Below are the code and all the weights of a small trained network. Each question names an input and a class and asks about switching units off, where a switched-off unit gives its printed mean instead of its output.

import numpy as np


def w(rows, s, z=0):
    codes = np.array(rows[::2]) - 128.0
    scale = np.full(codes.shape[1], s)
    scale[-1] = z or s
    return codes * scale


def norm(h):
    return h / np.sqrt((h * h).mean(-1, keepdims=True) + 1e-5)


def f(y):
    return np.maximum(y, 0)


def log_softmax(a):
    a = a - a.max(-1, keepdims=True)
    return a - np.log(np.exp(a).sum(-1, keepdims=True))


def net(x, mask):
    res = np.array(x, float).reshape(1, 8) / 4 @ E
    u = 0
    for l in range(4):
        y = f(norm(res) @ A[l][:, :-1].T + A[l][:, -1])
        res = res + np.where(mask[u : u + 5], y, B[l][:, -1]) @ B[l][:, :-1]
        u += 5
    return log_softmax(norm(res)[-1] @ U[:, :-1].T + U[:, -1])


A, B = {}, {}
E = w([
[37,134,171,150,210,173,242,151,83],'x0',
[123,87,118,104,123,154,137,127,115],'x1',
[177,121,103,117,128,115,191,142,176],'x2',
[180,74,254,133,43,86,136,147,117],'x3',
[142,156,113,173,119,132,143,160,114],'x4',
[141,181,133,168,135,110,113,149,122],'x5',
[123,122,132,125,133,126,121,114,127],'x6',
[162,189,135,77,64,187,180,77,64],'x7',
],0.0058)
A[0] = w([
[137,140,19,112,144,106,103,104,99,155],'0.n1',
[86,165,111,110,197,165,170,133,172,143],'0.n2',
[167,212,153,102,84,219,168,39,115,192],'0.n3',
[105,101,254,142,196,109,236,163,63,3],'0.n4',
[88,122,107,126,156,210,159,152,121,185],'0.n5',
],0.0063,0.0021)
B[0] = w([
[106,201,112,118,63,3,155,94,126,207],'0.n1',
[113,142,153,228,203,121,89,110,79,207],'0.n2',
[177,166,173,39,169,146,121,167,75,254],'0.n3',
[88,183,75,108,104,66,90,92,141,246],'0.n4',
[137,161,158,144,159,124,94,88,155,206],'0.n5',
],0.011,0.0052)
A[1] = w([
[149,124,115,112,175,220,127,141,106,37],'1.n1',
[255,51,210,171,53,101,82,130,132,171],'1.n2',
[125,106,130,182,46,105,83,90,200,246],'1.n3',
[186,163,148,71,56,105,120,106,68,161],'1.n4',
[121,136,108,59,147,43,141,164,153,117],'1.n5',
],0.0079,0.0013)
B[1] = w([
[215,64,37,171,229,115,151,175,106,139],'1.n1',
[140,155,182,2,199,31,137,176,117,229],'1.n2',
[79,97,87,133,166,145,194,152,59,206],'1.n3',
[165,139,187,172,76,177,90,107,233,254],'1.n4',
[114,151,144,167,48,147,143,22,42,199],'1.n5',
],0.0096,0.0082)
A[2] = w([
[136,89,117,191,79,151,188,131,84,127],'2.n1',
[142,129,116,74,115,117,127,194,204,4],'2.n2',
[67,174,132,134,57,103,181,108,103,224],'2.n3',
[77,168,155,135,50,113,98,87,69,209],'2.n4',
[81,65,83,117,72,1,152,132,100,181],'2.n5',
],0.0094,0.0016)
B[2] = w([
[152,55,109,215,146,215,148,199,173,138],'2.n1',
[160,145,193,219,163,182,109,145,222,158],'2.n2',
[137,93,103,104,47,214,175,208,135,222],'2.n3',
[130,73,49,126,114,197,142,179,100,254],'2.n4',
[201,119,2,176,217,150,99,215,14,223],'2.n5',
],0.0086,0.0089)
A[3] = w([
[94,167,109,99,99,244,85,117,125,56],'3.n1',
[33,60,33,251,143,119,160,140,91,142],'3.n2',
[105,212,81,89,61,171,133,42,116,40],'3.n3',
[150,153,146,126,226,119,139,183,74,1],'3.n4',
[216,141,107,79,2,160,131,104,72,156],'3.n5',
],0.0079,0.00099)
B[3] = w([
[116,148,89,119,195,72,234,66,147,204],'3.n1',
[200,21,202,188,48,93,69,115,210,254],'3.n2',
[55,205,114,32,101,164,165,146,88,191],'3.n3',
[56,74,150,17,254,106,230,92,64,218],'3.n4',
[44,137,123,178,64,140,109,85,181,247],'3.n5',
],0.0073,0.0088)
U = w([
[150,32,36,210,63,107,103,175,95,107],'0',
[90,144,110,50,232,94,180,122,65,254],'1',
[65,222,118,90,9,197,169,67,171,122],'2',
[205,123,250,84,70,123,44,167,247,5],'3',
[52,99,181,226,162,67,54,29,253,97],'4',
],0.012,0.0023)

Each question gives the input, the list of numbers given to net, and the class t.
The units are the neurons (one row each of A and B). Each row of codes is followed by its name. A weight is (code - 128) times the scale printed after its matrix; where a second scale follows, it is the last column's (A, B and U).
mask holds one flag per neuron, layer by layer. A switched-off neuron (its flag False) gives its mean, the last column of its row in B, instead of its output. The means were averaged over made-up inputs and are rounded, as every weight is.
A unit's drop is (log p(t) with every unit on - log p(t) with that unit switched off) / (log p(t) with every unit on - log p(t) with every unit switched off).
The circuit of an input: a set's keep is (log p(t) with only the set's units on - log p(t) with every unit switched off) / (log p(t) with every unit on - log p(t) with every unit switched off). Starting from the 12 units with the biggest drops (on a tie, the unit counted first), units are removed one at a time, each time the one whose removal leaves the highest keep (on an exact tie, the one counted first), for as long as the keep stays at least 0.8.
units of the circuit, in order: the units of the circuit, biggest drop first
unit that matters most: the unit with the biggest drop
k most important neurons: the k neurons with the biggest drops, biggest first
top k neurons in layer l: the k neurons of layer l with the biggest drops, biggest first
input [-5,-2,-3,4,3,-3,5,-1], class 1: top 2 neurons in layer 1 -> (1.n2, 1.n3)
input [8,5,-7,3,0,-4,-8,-1], class 0: units of the circuit, in order -> (1.n2, 3.n2)
input [-2,8,-6,6,-3,1,-6,0], class 1: units of the circuit, in order -> (3.n2)
input [5,-4,-8,1,7,-1,3,-3], class 0: 3 most important neurons -> (0.n4, 1.n4, 1.n2)
input [0,4,6,1,-3,6,-6,2], class 3: 2 most important neurons -> (0.n4, 0.n1)
input [7,-2,-7,-7,1,-6,-3,-1], class 4: 3 most important neurons -> (1.n2, 0.n3, 3.n2)
input [-2,6,-3,-5,-6,1,0,-2], class 0: 2 most important neurons -> (0.n1, 0.n3)
input [0,-5,2,-8,-6,2,-1,0], class 0: 3 most important neurons -> (0.n1, 1.n2, 1.n4)
input [3,3,5,0,7,6,-8,-4], class 4: top 3 neurons in layer 0 -> (0.n1, 0.n2, 0.n3)
input [1,8,-6,-1,7,-6,1,0], class 4: top 2 neurons in layer 3 -> (3.n2, 3.n1)
input [-1,8,-8,1,6,0,-8,2], class 3: top 2 neurons in layer 1 -> (1.n4, 1.n3)
input [5,-3,6,0,-5,0,1,-8], class 4: 4 most important neurons -> (0.n2, 0.n1, 1.n2, 3.n2)
input [1,-2,-2,-5,5,0,-4,-1], class 4: top 3 neurons in layer 1 -> (1.n2, 1.n5, 1.n3)
input [0,7,5,-2,3,-8,2,3], class 2: 4 most important neurons -> (0.n1, 2.n5, 1.n2, 3.n2)
input [0,1,3,-5,-7,-6,-4,-5], class 0: 3 most important neurons -> (0.n1, 1.n4, 1.n2)
input [-2,-3,-4,3,4,-1,2,3], class 3: units of the circuit, in order -> (1.n4)
input [-2,3,-1,-6,5,-6,-5,0], class 0: 2 most important neurons -> (0.n1, 0.n3)
input [-8,-1,0,8,-8,1,-7,-3], class 1: 2 most important neurons -> (1.n2, 1.n3)
input [-5,6,-6,8,-4,4,3,0], class 1: 3 most important neurons -> (1.n2, 0.n3, 1.n3)
input [5,8,0,2,-8,-1,3,3], class 2: unit that matters most -> 0.n4
input [8,-3,-3,2,-6,7,2,-7], class 0: 3 most important neurons -> (0.n4, 1.n4, 1.n2)
input [-6,6,-2,3,-7,-7,-7,8], class 3: top 2 neurons in layer 0 -> (0.n4, 0.n1)
input [7,5,-1,-2,-6,-7,1,-1], class 4: top 2 neurons in layer 0 -> (0.n3, 0.n2)
